Here is a tiny trained network, its code and every weight. The questions are about switching its units off for an input and a target symbol, where a switched-off unit gives its printed mean instead of its output.

import numpy as np


def w(rows, s, z=0):
    codes = np.array(rows[::2]) - 128.0
    scale = np.full(codes.shape[1], s)
    scale[-1] = z or s
    return codes * scale


def f(y):
    return y / 2 * (1 + np.tanh(0.7978845608 * (y + 0.044715 * y**3)))


def softmax(a):
    e = np.exp(a - a.max(-1, keepdims=True))
    return e / e.sum(-1, keepdims=True)


def log_softmax(a):
    a = a - a.max(-1, keepdims=True)
    return a - np.log(np.exp(a).sum(-1, keepdims=True))


def net(x, mask):
    ids = ['γδεθλπφψ'.index(c) for c in x.split()]
    T = len(ids)
    res = E[ids] + P[:T]
    r = res
    for j in range(2):
        rows = slice(4 * j, 4 * j + 4)
        q, k, v = (r @ M[0][rows].T for M in (Q, K, V))
        z = softmax(np.where(np.tri(T) > 0, q @ k.T / 4**0.5, -1e9)) @ v
        o = O[0][rows]
        res = res + np.where(mask[j], z, o[:, -1]) @ o[:, :-1]
    y = f(res @ A[0][:, :-1].T + A[0][:, -1])
    res = res + np.where(mask[2:6], y, B[0][:, -1]) @ B[0][:, :-1]
    return log_softmax(res[-1] @ U[:, :-1].T + U[:, -1])


Q, K, V, O, A, B = {}, {}, {}, {}, {}, {}
E = w([
[150,212,63,84,133,111],'γ',
[37,103,75,107,110,139],'δ',
[75,118,89,119,143,135],'ε',
[82,4,148,95,62,129],'θ',
[34,150,79,91,52,113],'λ',
[137,107,144,130,56,40],'π',
[36,190,142,163,169,46],'φ',
[222,134,159,198,160,178],'ψ',
],0.013)
P = w([
[162,57,88,122,163,129],'0',
[83,116,158,27,154,72],'1',
[87,139,138,120,129,152],'2',
[152,95,47,209,129,87],'3',
[80,156,156,83,131,60],'4',
[98,174,148,172,118,176],'5',
[161,138,56,252,104,96],'6',
[88,217,161,116,111,82],'7',
[73,160,151,190,116,183],'8',
],0.012)
Q[0] = w([
[73,133,164,66,147,61],'h0',
[99,135,106,191,51,71],'h0',
[216,58,81,193,141,165],'h0',
[193,117,225,165,164,191],'h0',
[85,136,107,126,100,168],'h1',
[133,143,250,29,140,192],'h1',
[130,178,60,174,112,115],'h1',
[149,116,25,128,147,124],'h1',
],0.012)
K[0] = w([
[134,142,192,218,114,149],'h0',
[145,203,129,139,121,108],'h0',
[160,99,43,62,171,113],'h0',
[134,80,162,61,178,130],'h0',
[82,122,122,138,120,173],'h1',
[136,6,144,99,99,167],'h1',
[141,197,108,162,141,134],'h1',
[125,186,54,111,179,136],'h1',
],0.015)
V[0] = w([
[178,226,188,222,100,135],'h0',
[84,120,180,125,12,60],'h0',
[29,193,46,89,254,208],'h0',
[199,162,75,61,51,187],'h0',
[255,186,89,85,207,120],'h1',
[161,131,37,108,64,201],'h1',
[120,137,176,117,15,94],'h1',
[72,77,187,222,191,118],'h1',
],0.0074)
O[0] = w([
[113,91,102,67,144,2,53],'h0',
[109,136,226,101,82,106,252],'h0',
[81,225,33,90,170,172,166],'h0',
[187,153,60,187,8,101,31],'h0',
[128,112,189,247,129,51,15],'h1',
[50,116,157,192,129,221,100],'h1',
[160,141,130,102,111,189,169],'h1',
[174,109,86,82,217,115,108],'h1',
],0.0077,0.0029)
A[0] = w([
[189,171,208,150,185,173,205],'n0',
[160,77,91,254,132,142,152],'n1',
[95,110,116,138,188,42,147],'n2',
[149,198,78,166,192,208,255],'n3',
],0.0085,0.0048)
B[0] = w([
[182,111,41,89,134,82,156],'n0',
[145,245,160,64,147,159,190],'n1',
[170,106,99,97,100,137,185],'n2',
[97,82,149,164,124,72,254],'n3',
],0.011,0.0087)
U = w([
[100,134,129,193,141,88,122],'γ',
[89,129,85,154,97,142,95],'δ',
[90,110,124,184,154,125,158],'ε',
[151,145,107,103,112,202,153],'θ',
[109,243,104,118,73,154,64],'λ',
[136,123,206,137,109,96,175],'π',
[130,200,150,67,195,125,2],'φ',
[183,103,2,137,102,89,222],'ψ',
],0.0074,0.003)

Each question gives the input, a string of symbols that net reads in full, and the target symbol t.
The units are the heads (4 rows each of Q, K, V and O) and the neurons (one row each of A and B). Each row of codes is followed by its name. A weight is (code - 128) times the scale printed after its matrix; where a second scale follows, it is the last column's (O, A, B and U).
mask holds one flag per unit, heads first, then neurons. A switched-off unit (its flag False) gives its mean, the last column of its rows in O or B, instead of its output. The means were averaged over made-up inputs and are rounded, as every weight is.
A unit's drop is (log p(t) with every unit on - log p(t) with that unit switched off) / (log p(t) with every unit on - log p(t) with every unit switched off).
The circuit of an input: a set's keep is (log p(t) with only the set's units on - log p(t) with every unit switched off) / (log p(t) with every unit on - log p(t) with every unit switched off). Starting from all 6 units, units are removed one at a time, each time the one whose removal leaves the highest keep (on an exact tie, the one counted first), for as long as the keep stays at least 0.8.
units of the circuit, in order: the units of the circuit, biggest drop first
top k neurons: the k neurons with the biggest drops, biggest first
heads that matter: for each layer, one digit per head in row order, 1 if its drop is at least 0.15 and else 0, layers parted by /
input γ ε λ π λ ψ φ γ, target ψ: units of the circuit, in order : (h0 n2)
input λ ε π ψ, target φ: units of the circuit, in order : (n1)
input ε γ δ θ δ φ π φ, target φ: heads that matter : 11
input π γ π θ, target λ: top 2 neurons : (n1 n3)
input δ γ φ γ λ π φ θ, target φ: units of the circuit, in order : (h0 h1)
input γ δ π π, target λ: units of the circuit, in order : (n1 h1 h0)
input δ γ ε, target ε: heads that matter : 10
input γ π γ λ, target λ: heads that matter : 11
input ψ φ γ ε, target λ: units of the circuit, in order : (n1 h1 h0)
input γ γ δ φ λ, target φ: heads that matter : 10
input ψ δ ε φ, target ψ: units of the circuit, in order : (n2 h1)
input γ γ π θ, target λ: units of the circuit, in order : (n1 h0 h1)
input ψ θ π δ ψ, target ψ: top 2 neurons : (n0 n1)
input φ λ δ ε λ δ λ θ θ, target θ: units of the circuit, in order : (h1)
input ε λ ε π γ, target π: heads that matter : 10
input λ δ ψ θ π λ π, target π: top 2 neurons : (n0 n2)
input θ θ ε ε φ ψ φ θ, target ψ: top 2 neurons : (n1 n2)
input π λ π π δ π ψ π, target ψ: top 3 neurons : (n2 n1 n3)
input π θ π ψ λ, target ψ: top 2 neurons : (n1 n2)
input ε φ ε ε θ, target θ: top 2 neurons : (n3 n1)
input λ ψ λ δ ψ ψ π δ, target ψ: top neuron : (n2)
